Below are the code and all the weights of a small trained network. Each question names an input and a class and asks about switching units off, where a switched-off unit gives its printed mean instead of its output.

import numpy as np


def w(rows, s, z=0):
    codes = np.array(rows[::2]) - 128.0
    scale = np.full(codes.shape[1], s)
    scale[-1] = z or s
    return codes * scale


def f(y):
    return np.maximum(y, 0)


def log_softmax(a):
    a = a - a.max(-1, keepdims=True)
    return a - np.log(np.exp(a).sum(-1, keepdims=True))


def net(x, mask):
    res = np.array(x, float).reshape(1, 2) / 4 @ E
    y = f(res @ A[0][:, :-1].T + A[0][:, -1])
    res = res + np.where(mask, y, B[0][:, -1]) @ B[0][:, :-1]
    return log_softmax(res[-1] @ U[:, :-1].T + U[:, -1])


A, B = {}, {}
E = w([
[9,78,70,41,207,200,172,146,192],'x0',
[121,201,169,54,74,249,78,42,254],'x1',
],0.0066)
A[0] = w([
[157,168,87,168,168,177,109,165,129,122],'n1',
[112,16,92,203,178,13,169,234,24,120],'n2',
[156,230,191,55,81,184,30,23,253,83],'n3',
[149,25,84,171,172,98,179,177,50,113],'n4',
[221,187,233,242,26,55,20,112,42,123],'n5',
[182,199,181,214,36,75,101,133,101,95],'n6',
[46,81,48,104,159,142,166,141,160,107],'n7',
[95,145,118,125,153,155,133,148,92,254],'n8',
[59,60,57,61,225,160,195,164,199,93],'n9',
[36,26,28,52,224,160,216,140,165,130],'n10',
[29,53,89,72,221,182,170,154,137,98],'n11',
[150,124,146,111,125,116,154,111,101,242],'n12',
[119,210,194,62,43,229,61,33,189,144],'n13',
],0.0048,0.0067)
B[0] = w([
[133,136,121,129,128,124,118,115,143,128],'n1',
[90,169,116,135,146,159,190,152,118,243],'n2',
[63,174,140,136,134,180,176,177,99,239],'n3',
[75,172,150,142,164,137,187,189,113,196],'n4',
[151,109,109,94,96,184,131,115,69,253],'n5',
[156,110,151,75,73,183,137,100,43,195],'n6',
[153,82,158,104,90,168,114,111,65,173],'n7',
[169,142,1,148,208,86,59,78,187,232],'n8',
[169,108,157,77,87,181,133,121,55,194],'n9',
[158,124,118,92,91,180,116,100,89,219],'n10',
[140,101,132,86,101,177,129,119,68,190],'n11',
[148,149,43,128,164,117,104,94,123,225],'n12',
[105,195,97,141,170,142,165,166,113,254],'n13',
],0.0093,0.0079)
U = w([
[49,192,127,143,171,136,215,254,123,93],'0',
[204,74,133,91,10,161,109,60,83,92],'1',
[175,127,73,156,222,79,28,52,182,254],'2',
[112,109,243,137,97,41,98,133,164,50],'3',
[72,42,243,168,71,49,107,175,175,40],'4',
[112,34,194,175,105,101,107,168,188,44],'5',
[91,66,227,143,24,63,127,184,211,40],'6',
],0.0091,0.0057)

Each question gives the input, the list of numbers given to net, and the class t.
The units are the neurons (one row each of A and B). Each row of codes is followed by its name. A weight is (code - 128) times the scale printed after its matrix; where a second scale follows, it is the last column's (A, B and U).
mask holds one flag per neuron, in row order. A switched-off neuron (its flag False) gives its mean, the last column of its row in B, instead of its output. The means were averaged over made-up inputs and are rounded, as every weight is.
A unit's drop is (log p(t) with every unit on - log p(t) with that unit switched off) / (log p(t) with every unit on - log p(t) with every unit switched off).
The circuit of an input: a set's keep is (log p(t) with only the set's units on - log p(t) with every unit switched off) / (log p(t) with every unit on - log p(t) with every unit switched off). Starting from the 12 units with the biggest drops (on a tie, the unit counted first), units are removed one at a time, each time the one whose removal leaves the highest keep (on an exact tie, the one counted first), for as long as the keep stays at least 0.8.
units of the circuit, in order: the units of the circuit, biggest drop first
most important unit: the unit with the biggest drop
top k neurons: the k neurons with the biggest drops, biggest first
drop when u is switched off: that unit's drop, to one decimal
input [-3,4], class 0: units of the circuit, in order -> (n3; n13)
input [-1,-3], class 2: most important unit -> n3
input [-3,3], class 2: units of the circuit, in order -> (n2; n9; n10)
input [3,1], class 2: top 2 neurons -> (n5; n6)
input [4,-3], class 1: units of the circuit, in order -> (n13; n10)
input [8,-6], class 1: top 2 neurons -> (n10; n9)
input [-2,-3], class 2: top 2 neurons -> (n3; n13)
input [-8,8], class 0: top 2 neurons -> (n3; n13)
input [-1,-2], class 2: top 2 neurons -> (n3; n13)
input [-2,3], class 2: top 2 neurons -> (n2; n4)
input [1,8], class 0: drop when n3 is switched off -> 0.1
input [-1,1], class 2: drop when n6 is switched off -> 0.0
input [7,6], class 1: drop when n7 is switched off -> 0.4
